Known rows:
1, -4, 24, -23, 8, -28, 3, 32, -4, 1, -10, 19, 9, -20, -23, 7, -16, -14, -1, 7, 11, 26, 3, 13, -1, 10, -32, 11, -5, 42, 19, -18 : tozo
34, -3, 17, -20, 20, -8, 7, 30, 5, 0, -4, 8, -14, -25, -24, 32, -13, -12, 1, 18, 27, 14, -40, 13, 18, 15, -24, 3, -13, 4, 15, -33 : gumum
17, 13, -27, 12, -10, 28, -39, 9, 36, -8, -8, -51, -27, 29, 38, 17, 35, 19, -12, -20, -39, 48, 18, -36, -55, -3, 32, -40, 35, -41, -11, 8 : liples
10, -8, 22, -18, 10, -21, 16, 31, 4, 6, -20, 24, 6, -25, -20, 21, -25, -13, 1, 11, 11, 27, 2, 4, 22, 15, -32, 0, -2, 21, 11, -23 : bizes
17, -9, 23, -14, 11, -6, 34, 43, -30, 11, -1, 14, 4, -4, -19, 35, -27, -10, 16, 34, 17, 7, -19, -17, -9, 22, -24, 22, -6, -8, 5, -11 : stigrarum
14, -5, 14, -13, 12, -28, 4, 29, -22, -13, 4, 7, -3, -14, -28, 29, -12, -14, 1, 15, 16, 13, -23, -1, -2, 9, -24, 11, -10, 45, 22, -15 : brustir
14, -9, 21, 2, 21, -13, 23, 22, -20, 7, -28, 22, -3, -2, -15, 35, -31, -22, 24, 18, 5, -2, -24, -17, -10, 41, -22, 20, -1, 20, 4, -18 : fiki
-6, 0, 24, -3, 17, -46, -2, 1, -24, 2, -7, -2, -11, 16, -44, 46, -65, -35, -2, 9, -22, 13, 8, 1, 14, 42, -12, 27, 16, 66, 13, 24 : fitum
11, 0, 21, -20, 11, -26, 3, 36, -19, -1, 4, 18, 2, -17, -25, 19, -15, -16, -1, 10, 18, 26, -9, 7, 8, 8, -24, 9, -7, 39, 21, -12 : rekor
7, -28, 13, -28, 8, -26, 19, 23, 7, -3, -14, 8, 17, -9, -16, 9, -25, -13, 16, 10, 8, 12, 7, 6, 35, 2, -43, 3, -9, 19, 9, -29 : ziflidrom
10, 13, -19, 20, -10, 37, -25, 17, 23, 6, -23, -39, -22, 36, 51, 6, 41, 16, 8, -15, -36, 37, 11, -43, -91, 13, 32, -22, 34, -51, -19, 7 : badril
-2, -3, 24, -20, 11, -32, 4, 30, -3, -1, -12, 20, 10, -21, -21, 10, -22, -17, -2, 6, 7, 27, 7, 10, 0, 15, -32, 10, -2, 47, 17, -15 : pefla
24, -11, 16, -17, 14, -19, 18, 27, -13, -9, 0, 3, -4, -14, -28, 40, -28, -14, 2, 22, 12, 11, -21, 0, 15, 9, -27, 4, -9, 15, 12, -16 : dotudron
15, -1, 17, -15, 16, -29, 3, 30, -20, -14, 8, 6, -4, -16, -26, 25, -13, -18, -3, 19, 16, 8, -24, 8, -14, 8, -23, 13, -14, 36, 23, -19 : drivo
17, -9, 21, -18, 11, -18, 15, 30, -8, 1, -6, 17, 2, -17, -25, 30, -22, -14, 5, 12, 17, 24, -11, -2, 25, 10, -29, 0, -5, 13, 11, -17 : zalor
22, -2, 17, -20, 11, -13, 15, 36, -12, -3, 0, 19, -2, -8, -22, 26, -7, -22, 14, 12, 23, 13, -37, 6, 11, 4, -25, 3, -19, -5, 11, -24 : drubu
13, 10, -16, -4, -18, 34, -22, 21, 37, 10, 11, -59, -19, 27, 38, 7, 26, 26, -18, -11, -35, 68, 47, -22, -44, -6, 29, -31, 43, -61, -11, 19 : flepem

Facts:
badril Θ: brobepe
bemal Θ: brasim,fitum
bizes Θ: roski,plenor
bobi Θ: getrol,brasum,noskek
brasim Θ: brasum
brasum Θ: stigrarum,fitum,kuflem
bravuk Θ: piflize,lutrik
bresodrem Θ: flosar
bresta Θ: zerer,fiki
dadroklal Θ: tuski,flosar
dapul Θ: gristom
dotudron Θ: skeger,fitum
drasto Θ: skisin,ziflidrom,begris
driflom Θ: brustukel
droras Θ: begris,brobepe,fostupal
drubu Θ: mutom,gizen
drunum Θ: seplum,brobepe
duban Θ: brobepe,flosar
dugrin Θ: mibus,padralen
fiki Θ: brobepe
flabre Θ: plisal,fiki,fostupal
flases Θ: pliskir
flepem Θ: rekor,stigrarum,brasum
flika Θ: siskis,bugik
flofel Θ: mutom,vanotrak,grubran,zadrim
flosar Θ: brobepe,gizen
fostupal Θ: tuski
futo Θ: stigrarum,bresta,flosar,flases
getrol Θ: mutom,sidrul
gizen Θ: brobepe
grakuvo Θ: gizen
gretir Θ: fitum
gristom Θ: brasim,grubran
grotra Θ: brasum
grubran Θ: flases
grugar Θ: rekor,noskek
gumum Θ: koples,flases
karir Θ: bravuk,lepa
klaris Θ: brasim
klodisa Θ: skisin,tropoplem
klolon Θ: mafledrik
klosken Θ: mutom
koples Θ: bresta,mafledrik
kopos Θ: begris,stoko
kuflem Θ: stigrarum
ledri Θ: trisin,tuski,padralen
lepa Θ: vanotrak,zoplil,klaris,fostupal,lutam
leplos Θ: brobepe
liples Θ: trinu,dotudron,grubran
lotrane Θ: pabrik,brasum,tozo
lotrom Θ: pabrik,noskek
mafledrik Θ: rekor,flosar
mibus Θ: pliskir
movu Θ: pliskir
muste Θ: karir,trinu,gristom
naplar Θ: klaris,kuflem
nibal Θ: pliskir,duban,futo
pabrik Θ: gumum,brasum,pimipi
padralen Θ: vanotrak
pami Θ: brasim,seplum
pepum Θ: brasim,klaris,fiki
piflize Θ: kuflem,gizen
pigamus Θ: grugar,gretir
piledral Θ: gumum,vefu
pimipi Θ: flepem,duban
plenor Θ: flepem
plilor Θ: skisin,gumum
plisal Θ: naplar
pliskir Θ: zerer,brobepe
plustis Θ: noskek,drivo
rebi Θ: zadrim,lutrik,pimipi
riguskan Θ: badril
rinu Θ: stigrarum,brustukel
roski Θ: fiki,flases
sazun Θ: zerer,pimipi
sidrul Θ: tuski
siskis Θ: duban,brobepe
skeger Θ: tridas,nibal
skugrin Θ: trisin,kuflem,skito
skugro Θ: sidrul
stigrarum Θ: brobepe,flosar
stoko Θ: pliskir,piflize
stugan Θ: lutrik,skito
taden Θ: nibal,stoko
teflem Θ: skisin,klodisa
tonikam Θ: trisin,klolon,klaris,gizen
tridas Θ: tuski,pepum
trifo Θ: lutam
trinu Θ: pliskir,tuski
trisin Θ: rekor
tropoplem Θ: ziflidrom,fitum
tufli Θ: bresta
tuski Θ: pliskir
vanotrak Θ: brasim
vefu Θ: ledri
vesam Θ: brasim
vizos Θ: ledri,pami,brasum
zalor Θ: karir,driflom,flepem
ziflidrom Θ: brasim,kuflem
zoplil Θ: mafledrik,pepum
zuke Θ: driflom,tridas,zoplil
begris τ [sigror,droras]
bizes τ [mutom,podrol,naplar,noze,nibal]
bresodrem τ [bebrebrun,fludran,brustir,skugrin,noze]
bresta τ [stigrarum,liples,zoplil,kuflem,tropoplem,noze,sazun]
brustukel τ [brobepe,fiki,naplem]
dapul τ [pami,riguskan]
dutra τ [gumum,ledri,brogon,vude,grakuvo,gristom,gati,flika]
flesu τ [trisin,koples,tridas,plenor,padralen,riguskan,ririmo]
fluner τ [fitum,naplem]
gremun τ [zuke,plenor,movu,leplos,skugrin,kuflem,gekibris]
grotra τ [grubran,gutos]
kestes τ [pesta,dadroklal,zoplil,brustir,pimipi,pigamus]
kizon τ [stugan,bravuk,plisal]
klosken τ [kikle,mibus,soflo,flosar]
lepa τ [bemal,gristom]
mafledrik τ [grugar,sutabrin,mutom,stigrarum,leplos,gati,gizen,noze,pigamus]
nedin τ [rinu,getrol,plisal,trestu]
nodrim τ [taden,piflize,fune]
pefla τ [flabre,plisal,grubran,fiki,flosar,nibal]
pepum τ [ledri,rinu,bebrebrun,fostupal]
piledral τ [padralen]
rigo τ [piflize,grakuvo,gristom,teme,drubu]
roski τ [driflom,stugan,getrol,dotudron,pami,gati,trestu,drivo]
saflelo τ [pliskir,pesta,dotudron,brobepe,brustir]
seplum τ [tridas,klodisa,zoplil,piflize,soflo,gipem,badril,plustis]
skastor τ [teflem,fune,bobi]
skeger τ [pliskir,grugar,droras,vesam]
skisin τ [kikle,pabrik,mibus,grubran,padralen,pimipi,tropoplem,lutam]
skito τ [zuke,kedrom,trinu,supek]
skoflir τ [brebron,zoplil,brobepe,milil]
skugro τ [drunum,koples,stigrarum,brebron,bugik,podrol,noze]
tozo τ [drunum,flofel,brasum,badril]
tufli τ [grakuvo,drasto,gutos,gekibris]
vezi τ [padralen,gizen]
ziflidrom τ [muste,plenor,klolon,klodisa,gutos]
{badril,bebrebrun,bemal,brasim,brasum,bravuk,brebron,bresta,brustukel,dapul,droras,flepem,flika,flofel,gekibris,grakuvo,gremun,gristom,gutos,karir,klaris,koples,kopos,leplos,liples,lotrane,mafledrik,mibus,movu,mutom,pabrik,padralen,pepum,pigamus,pimipi,plenor,plustis,podrol,skastor,skisin,skito,stoko,stugan,teflem,vesam,zerer} Δ 232
{begris,bizes,bobi,bresodrem,brobepe,brogon,brustir,bugik,dadroklal,dotudron,drasto,driflom,drivo,drubu,drunum,duban,dugrin,dutra,fiki,fitum,flabre,flases,flesu,flosar,fludran,fluner,fostupal,fune,futo,gati,getrol,gipem,gizen,gretir,grotra,grubran,grugar,gumum,kedrom,kestes,kikle,kizon,klodisa,klolon,klosken,kuflem,ledri,lepa,lotrom,lutam,lutrik,milil,muste,naplar,naplem,nedin,nibal,nodrim,noskek,noze,pami,pefla,pesta,piflize,piledral,plilor,plisal,pliskir,rebi,rekor,rigo,riguskan,rinu,ririmo,roski,saflelo,sazun,seplum,sidrul,sigror,siskis,skeger,skoflir,skugrin,skugro,soflo,stigrarum,supek,sutabrin,taden,teme,tonikam,tozo,trestu,tridas,trifo,trinu,trisin,tropoplem,tufli,tuski,vanotrak,vefu,vezi,vizos,vude,zadrim,zalor,ziflidrom,zoplil,zuke} Δ 407

Rows:
No name comes twice in this set of rows, the named rows included.
22, -1, -34, 6, -7, 28, -36, 1, 50, -18, -11, -56, -26, 34, 47, -5, 48, 12, 4, -29, -39, 33, 12, -19, -55, -13, 22, -41, 21, -48, -12, -10 -> gristom
19, -10, 12, -17, 8, -18, 12, 30, -19, -6, 2, 10, 1, -7, -26, 39, -22, -8, 3, 21, 20, 12, -23, -9, 23, 6, -25, 5, -6, 13, 13, -18 -> skugrin
-2, 16, -14, 7, -11, 17, -47, 15, 47, 3, -13, -41, -14, 13, 45, -14, 38, 20, -20, -31, -42, 63, 47, -20, -71, -1, 28, -34, 41, -13, -4, 8 -> skisin
20, -8, 26, -17, 12, -10, 19, 33, -3, 10, -12, 17, -5, -20, -22, 29, -23, -8, 5, 15, 20, 23, -14, 0, 23, 24, -27, 7, 0, 11, 9, -20 -> futo
10, 10, -20, 22, -11, 36, -26, 17, 21, 2, -19, -40, -18, 33, 50, 7, 42, 24, 5, -14, -32, 37, 14, -51, -83, 9, 31, -27, 39, -44, -17, 6 -> leplos
26, -11, 43, -33, -27, -2, 14, 24, -25, 2, -5, 10, -21, 18, -40, 34, 4, -52, 49, -20, 28, 64, -34, 29, 59, 15, -30, 11, -13, -3, -7, 9 -> bobi
11, -14, -32, 2, -16, 22, -22, -4, 46, -10, -5, -73, -13, 39, 46, -5, 31, 20, 7, -20, -46, 41, 46, -21, -42, -13, 14, -33, 35, -40, -15, 6 -> brasim
14, 6, 10, -23, 7, -21, 11, 39, -14, -19, -2, 22, 11, -10, -31, 41, -16, -23, -2, 16, 14, 12, -31, -8, 6, -10, -27, -13, -19, 0, 4, -21 -> ledri
18, -4, 36, -26, -16, -17, 0, 25, -27, -3, -3, 14, -18, 7, -37, 21, 12, -43, 34, -19, 27, 53, -37, 27, 26, 13, -26, 18, -14, 29, 7, 1 -> fune
20, 17, -28, 6, -8, 32, -37, 17, 39, -8, -4, -47, -23, 24, 41, 2, 47, 19, -10, -19, -34, 47, 10, -23, -69, -8, 31, -39, 26, -55, -10, 0 -> flika
17, -2, 25, -19, 7, -15, 10, 24, 0, -7, -19, 0, -6, -14, -35, 50, -27, -8, 2, 22, 15, 5, -32, -7, 2, 21, -28, 6, -2, 20, 1, -21 -> nibal

The same elements again, as new rows of numbers:
Known rows:
-12, -13, 12, -15, 14, -57, 12, 0, -7, -6, 0, 8, 20, 34, 0, 11, -21, -3, -25, -4, 4, -35, 13, 0, 18, -33, 10, 7, 2, -26, 20, 0, 2, 9 : rigo
-7, -6, 6, -13, 3, -20, -12, -28, -1, 10, -3, -2, 2, 13, 7, -5, -14, -7, 4, 12, -3, -10, 2, 26, 8, 26, -23, 15, 17, -5, 13, -3, -10, -11 : tridas
-28, -18, 37, -8, 0, -46, 4, -14, 17, -12, -2, 17, -11, -10, -38, 9, 8, 11, 16, -1, -22, 38, 15, -15, 36, 56, 9, -17, 0, -46, -18, 5, -14, 2 : gristom
0, -4, 4, -2, -7, -13, -28, -20, 9, -15, -2, 36, -8, -21, -12, 23, 5, 16, 35, -16, -18, 54, 2, -1, 5, 63, -2, -45, -10, -34, 0, 3, -3, 11 : movu
-5, -6, -9, 3, 22, 12, -5, -14, -9, -10, 9, 8, 18, 7, 11, 13, -18, 2, -14, 2, 6, 25, 13, 27, -13, -40, -8, -10, 4, 22, 28, 1, 8, 13 : bizes
-3, -11, 8, -15, 11, -36, 15, -7, -6, -1, 1, 10, 19, 26, 9, 12, -18, -8, -22, 5, 6, -47, 18, 0, 10, -38, 2, 12, 7, -19, 12, 1, -3, -7 : nodrim
-31, -15, 13, -4, 9, -11, -1, -16, 4, 0, 2, 1, 19, 29, -10, -8, -16, -13, 39, 8, -3, 6, -9, 0, 7, 2, -6, 26, 4, 25, 33, 4, -7, 23 : gumum
16, -13, 13, 1, -8, -13, -13, -20, 12, -7, -7, 22, -7, -31, -9, 12, 0, 18, 16, -9, -20, 40, 18, 3, 19, 74, -8, -31, -14, -19, -48, 3, -9, -32 : mibus
-4, -8, 8, -18, 7, -4, 26, -9, -4, -6, 19, 5, 5, 11, 1, 4, 2, -20, -4, 26, 9, 2, 20, 19, 5, -27, -13, -11, 19, 2, 37, -1, -1, 9 : zalor
-6, -21, -11, 17, 17, -12, 5, -11, -2, -8, 10, -2, 26, 17, -13, 10, -23, -4, -6, 1, 8, 34, -3, 18, -4, -52, 1, -15, -5, 23, 37, 0, 11, 8 : roski
12, -8, -3, -12, -3, 2, 5, -1, -5, -1, 10, 15, 12, 16, 9, 5, -10, -33, 20, 25, 10, -5, 4, 4, 9, -21, -20, -21, 12, -5, 29, 1, -6, -7 : siskis
-5, 8, 2, -15, -3, -12, -8, -20, -4, 3, 12, 16, 7, 11, -1, 0, -13, -27, 10, 9, 2, -57, 4, 1, 2, -32, -20, -1, 8, -11, 19, -3, -12, 36 : kedrom
8, -10, -12, -14, -5, -8, -20, -17, -6, 4, 1, 9, 12, 12, 9, -12, -8, -23, 18, 16, -4, -3, -29, 19, 2, 20, -18, -1, 10, 11, 3, 1, -7, 2 : riguskan
-13, -14, 9, -23, -2, -33, 3, -9, -5, 5, -5, -1, 7, 24, 2, -10, -7, -19, 21, 21, -5, -13, -4, 17, 15, 45, -30, 20, 20, 3, 18, -3, -15, -2 : piflize
2, -12, 23, 12, -11, -24, 8, 18, 14, -14, -4, 33, -1, -28, -23, 19, -2, 6, 39, 1, -6, 39, 34, -25, 29, 47, -21, -42, -22, -45, -19, 6, -5, -19 : zerer
10, 0, 2, 0, -10, -11, -16, -7, 6, -12, -1, 37, -5, -35, -13, 2, 13, 16, -5, -14, -25, 9, 1, -10, 11, 18, 2, -30, -14, -22, -44, 3, -13, 0 : podrol
-16, -17, 22, 23, 10, -50, -4, 9, 11, -24, -2, 23, -1, -16, -47, 21, 6, 23, -7, -9, -11, 77, 8, -6, 12, -19, 13, -46, -11, -35, -12, 0, 9, 4 : pepum

Rows:
No name comes twice in this set of rows, the named rows included.
-29, 1, 14, -10, 0, 28, 0, -19, -3, -3, 13, 3, 16, -4, -1, -9, -5, -12, 15, 6, -8, -20, -7, 12, -11, -25, -30, 6, 7, 44, 21, 1, -11, 28 -> grugar
11, -14, 10, 25, -1, -24, -1, 27, 7, -16, -5, 25, 2, -40, -22, 19, 8, 27, -15, -6, -11, 42, 29, -3, 17, -32, -15, -47, -20, -12, -31, 0, 5, -26 -> brustukel
2, -9, 45, -20, 3, -1, 32, -3, 9, -21, 4, 48, -3, -35, -4, 19, 20, 8, 13, 1, -15, 50, 35, -17, 9, 8, 6, -41, -1, -2, 8, 13, -7, -8 -> lotrane
-7, -5, -12, 22, -5, 11, -26, -23, 5, 6, 7, -1, 14, 3, -18, -17, -25, -22, 33, 16, 5, 3, -9, 15, -4, 8, -38, -11, -8, 10, 6, -3, -12, 12 -> pliskir
-15, 4, 27, 7, 4, -49, -6, 34, 7, -18, -5, 38, 0, -36, -22, 27, 4, 24, -4, -19, -7, 38, 37, -17, 31, -35, -13, -41, -11, -58, -8, 0, 2, 10 -> skito
-15, -1, 30, -5, 2, 9, -4, -17, 5, -17, 4, 34, -5, -39, -4, 5, 18, 22, 4, -15, -26, 37, 5, -4, -4, 23, -5, -32, -5, 14, -16, 7, -10, 10 -> pigamus
-16, -6, -3, -22, 10, -18, -2, -39, -3, 2, 7, -1, -1, 13, 6, 5, -10, -9, 3, 11, -1, -6, 13, 28, 4, 38, -11, 8, 22, -18, 16, -2, -5, 7 -> muste
-3, -7, 12, 21, 13, -26, -8, 25, 6, -23, -3, 28, 7, -36, -25, 33, 2, 39, -11, -23, -12, 85, 24, 1, 6, -17, -12, -48, -17, -19, -6, -1, 12, 7 -> mafledrik
-6, -9, 42, -5, -4, -23, 16, 18, 9, -18, 4, 38, -1, -36, -12, 22, 20, 6, 19, 3, -14, 59, 34, -14, 20, 15, -12, -45, -1, -21, 1, 6, -8, -14 -> flepem
-18, 1, -1, -24, 2, -8, -14, -29, -5, 0, 13, 8, -2, 10, -2, -3, -3, -20, 2, 14, -1, -9, -1, 29, -5, -1, -18, -9, 23, -25, 17, 0, -8, 38 -> zuke
-1, -4, -1, 21, 5, -11, -12, 1, 2, 9, 0, 11, 15, 5, -27, 1, -20, -12, 7, 18, 11, 13, 16, 5, -12, -93, -20, 5, -8, -7, 16, -1, -4, 14 -> begris
-19, -9, 17, -13, 18, -10, 10, -6, -7, 0, 1, 1, 17, 12, 9, 8, -14, 3, -1, 2, 0, 4, 26, 21, -11, -21, -11, 13, 12, 34, 26, 0, 1, -10 -> grotra
-3, -7, 8, 6, -1, -17, -6, -9, -1, 13, -2, -10, 4, 2, -13, -15, -13, -5, -15, 20, 0, -27, 19, 23, 7, -17, -34, 19, 6, 3, -15, -7, -13, -10 -> lutam
-20, -9, 27, 13, 0, 5, 15, 0, 5, 14, -1, 4, 15, -8, -20, -14, -16, -19, 15, 13, 3, -13, 35, -1, -7, -46, -36, 21, -4, 45, -6, -2, -15, -10 -> fitum
-10, -4, -7, -3, 3, 1, -7, -13, -5, 8, 2, 3, 7, 7, -18, -13, -4, -12, -7, 18, -4, 2, -13, 28, -12, -39, -27, -2, 15, 23, 6, -3, -3, 13 -> naplar

Now the same elements, written a new way:
Known rows:
15, -33, -1, -27, -14, -7, 12, -14, 7, 15, -12, -1, 15, -1 : tridas
-25, -38, 28, 11, -18, 20, 1, -20, -20, 4, 8, -24, 24, 6 : skeger
-6, -44, 27, -39, -16, -11, -21, -11, -4, -2, -7, -10, 36, 30 : tuski
3, 26, 26, 36, -5, -23, -22, -5, 43, -26, 9, 20, -28, 29 : flika
-14, -12, 7, -17, -10, 29, -3, -7, -16, 10, -14, -16, 2, -8 : bugik
-2, 54, 22, 20, -14, -24, -4, -13, 41, -11, 0, 10, -16, 16 : plenor
-20, -18, -4, -48, -7, 3, -12, -26, 2, 3, 17, -2, -8, -27 : grubran
-34, -39, -8, 1, 21, 7, 0, -6, -16, 6, 13, -23, 23, -9 : pefla
6, -26, -16, -2, -3, 4, -14, -46, -1, -7, -21, 5, 26, -42 : flosar
-46, 25, 18, 51, 15, 3, -5, 1, 47, -24, 15, 3, 17, 19 : brustukel
-13, -32, -9, -13, -19, 4, -27, -24, -19, -7, 10, -4, -7, -2 : driflom
-17, -21, 8, -13, 1, 3, 9, -23, -16, 8, 12, -14, 16, -9 : piledral
-35, -42, -5, 5, 16, 11, -15, -12, -13, 0, 16, -13, 5, -1 : kizon
0, -13, 2, -28, -4, 3, 11, -28, -12, 6, -7, 1, -2, -12 : klodisa
10, -27, 5, -17, -3, 1, 4, -32, -16, -3, -4, 3, -17, 5 : drubu
-19, -16, -1, -13, -27, 16, -5, -27, -19, 21, -1, -14, 6, -4 : naplar
-7, -23, 8, -35, -7, 0, 9, -34, -12, -6, -11, 4, 2, 10 : taden

Rows:
No name comes twice in this set of rows, the named rows included.
-24, -31, 12, -2, 22, 9, 23, -26, -23, -11, 0, -11, 6, 16 -> nodrim
-32, 27, 25, 46, 31, -15, 6, 9, 45, -7, 26, 2, 19, 6 -> skisin
-9, -29, 31, 17, -12, 19, 2, -21, -29, 5, 12, -28, 22, -8 -> bresodrem
-9, -39, 22, 5, 26, 7, 17, -23, -27, -6, 8, -12, -5, 17 -> rigo
4, 44, 31, 30, 4, -13, -15, -33, 53, -18, -26, 32, 10, -3 -> badril
-5, 47, 24, 25, -1, 0, -7, 6, 43, -14, -7, 15, -24, 21 -> gekibris
-13, -53, 23, 20, 24, 7, 4, -13, -33, -7, 15, -16, -11, 15 -> dutra
-3, -16, 8, -11, -8, 18, -9, -39, -8, 9, -33, 1, 17, -20 -> drunum
-31, 36, 29, 32, -28, 10, -20, -26, 47, 15, -1, 29, -5, 32 -> vesam
3, -32, 2, -16, -33, 13, -8, -20, 0, 8, -16, -13, 22, -6 -> dadroklal
-6, -19, 1, -25, -8, 9, -6, -21, -5, 13, -7, -1, 3, -11 -> riguskan
-28, 9, 37, 63, -8, -9, -10, -14, 49, 9, 32, 27, -13, 27 -> pepum
0, -28, -1, -14, -8, 23, -27, -10, -19, 3, -5, -14, -30, 0 -> gati

